Each row is followed by its class.
.05, -.01, .05, -.13, -.07, -.17, .09, .08, .08, -.02, .11, .06, .23, -.04, -.10, -.22, -.05, -.43, -.10, .36, -.08, -.37, -.12, -.31, -.07, -.15, -.13, .00, .03, -.07, .12, -.07, .01, -.41, -.04, .75, .01, -.01, -.01, .11, .06, -.18, .06, .03, .01, .56, -.12, -.03, -.07, -.03, .09, .17, -.02, -.02, .62, .21, -.05, -.03, .10, .55, .10, .00	fs
.14, -.09, -.03, -.02, -.08, -.18, .08, .16, .18, -.06, -.07, -.05, -.03, -.11, -.08, -.24, .02, -.11, -.06, .23, -.14, -.13, .00, -.03, .11, -.16, -.12, -.06, -.05, .00, .13, -.18, -.05, -.27, .10, .07, .11, .07, -.08, -.40, .23, .38, .06, -.17, -.02, .43, .04, -.03, -.08, -.06, -.11, .06, .03, .22, .14, -.10, .15, .06, -.06, .38, .06, -.02	qb
.10, -.07, .04, .05, -.11, -.29, -.02, .09, -.02, -.19, .06, -.08, -.07, -.04, -.02, -.22, -.05, -.14, -.06, .27, -.17, -.08, -.06, -.26, -.01, -.09, -.22, -.15, -.02, .03, .08, -.01, -.06, -.60, .01, .10, .24, .02, .12, -.22, .12, .01, .15, -.14, .09, .59, .07, .01, .10, .08, .01, .19, -.02, .06, .36, .09, .02, .04, .08, .31, -.01, -.08	fs
-.03, -.07, .01, .10, .07, .03, -.07, .07, .09, -.03, .07, -.08, .06, .04, -.01, .04, .01, .01, -.05, -.02, -.07, -.03, .05, -.02, .14, -.06, -.05, .02, .08, -.02, .05, .01, .08, -.02, .07, -.09, -.10, -.03, -.05, -.05, -.04, .01, .05, -.04, -.07, -.04, .03, -.05, .05, -.03, .05, .03, .04, .06, .02, -.04, .03, .05, -.12, .12, .13, -.03	rt
.32, .07, -.04, -.05, -.01, -.07, -.04, -.07, .20, .09, .16, .01, -.01, -.01, -.08, .03, -.03, .04, .05, .09, -.02, -.02, -.01, -.13, -.11, -.01, -.04, .06, .01, .06, .20, -.02, .05, .07, -.10, -.03, -.04, -.03, -.02, .31, -.06, .07, -.01, .05, -.01, -.06, -.10, .05, -.11, .08, .00, .09, -.10, .03, .13, .14, -.03, .03, .03, .23, -.09, -.20	fs
-.03, -.07, .14, -.09, -.04, -.21, .03, -.02, .11, .12, .25, -.19, -.02, -.14, -.05, -.23, -.08, .03, .44, .21, -.48, .24, .15, -.56, .21, -.37, -.20, -.18, -.30, .10, .03, .09, -.04, -.14, -.02, .01, .17, .13, .16, -.41, -.06, -.08, .20, -.04, .02, -.45, -.07, .02, .23, .18, -.11, .11, .00, .00, .79, .05, .24, -.03, .27, .02, .05, .06	Zt
.17, .20, -.06, -.18, -.06, -.31, .02, -.19, .02, -.02, .25, .02, -.01, -.17, -.05, -.22, .05, -.33, .04, .21, -.19, -.14, -.09, -.42, -.05, -.18, -.28, -.15, .02, -.07, .33, -.05, .05, -.29, .03, .09, .01, -.05, -.01, .19, .14, .03, .11, -.14, .07, .46, -.11, -.14, -.09, -.06, -.23, .23, .05, -.04, .51, .31, -.02, -.06, .09, .53, .12, .09	jh
.10, .05, .06, .02, .09, -.01, -.07, .01, .00, .09, .02, -.10, -.02, -.04, -.03, -.22, -.09, -.20, -.13, .47, -.07, -.28, -.20, -.29, .15, -.02, -.05, .15, -.04, .05, .11, -.02, .24, -.27, -.04, .06, .02, -.07, .09, .06, -.11, .08, -.06, -.08, .02, .12, -.34, -.06, -.07, -.02, .06, .17, .02, -.06, .43, .15, .06, -.01, .11, .39, .03, .02	qb
.21, .19, -.05, .12, .14, -.03, .00, .18, -.12, .17, .03, -.09, .06, .17, .06, .04, -.05, -.22, -.25, .42, .23, -.22, -.20, -.01, .04, .27, .01, .13, .39, -.02, .06, -.15, .22, -.08, -.02, .07, -.13, -.30, -.21, -.04, -.07, .10, .00, -.18, .01, -.12, -.09, -.01, -.09, .11, .09, .05, .11, .04, -.20, .14, -.11, -.10, .07, .53, .13, -.11	Zt
.01, .03, .01, -.06, -.25, -.08, .01, .06, -.05, -.08, -.19, .06, .00, -.03, .30, .01, -.01, -.05, .17, .10, .07, -.28, .11, -.10, -.21, -.09, -.17, -.11, -.04, -.10, .14, -.08, -.02, .02, -.12, .07, .06, .07, -.05, -.03, .17, .21, .01, -.03, -.04, .29, -.01, -.13, .00, -.32, -.19, .16, -.11, -.15, -.10, .02, .08, .12, -.06, .38, .00, -.08	jh
-.14, -.02, .04, -.30, -.18, -.18, -.07, .00, -.01, -.06, .41, -.01, .05, -.16, .18, -.61, .04, .01, .43, .67, .21, -.37, -.03, -.08, .11, -.50, -.02, -.18, -.09, .00, -.12, -.08, -.10, -.07, .08, .09, -.09, .12, -.13, -.67, -.06, .01, .17, .04, -.05, .00, -.12, -.01, .03, -.27, -.05, -.06, -.09, -.09, -.01, .17, .13, -.03, .05, .34, -.09, .19	rt
-.10, .09, .10, -.09, -.07, -.03, -.02, -.08, .06, .15, .19, .01, -.01, -.23, -.03, -.27, .03, .08, .46, .06, -.51, .10, .10, -.41, .00, -.31, .04, -.03, -.03, .00, .05, .13, -.09, -.23, .03, .01, .09, .20, .22, -.22, .02, .06, .08, .12, -.03, -.22, .08, .00, .15, .03, -.01, .07, .07, .02, .63, .30, -.02, -.05, .04, .23, .03, .01	Zt
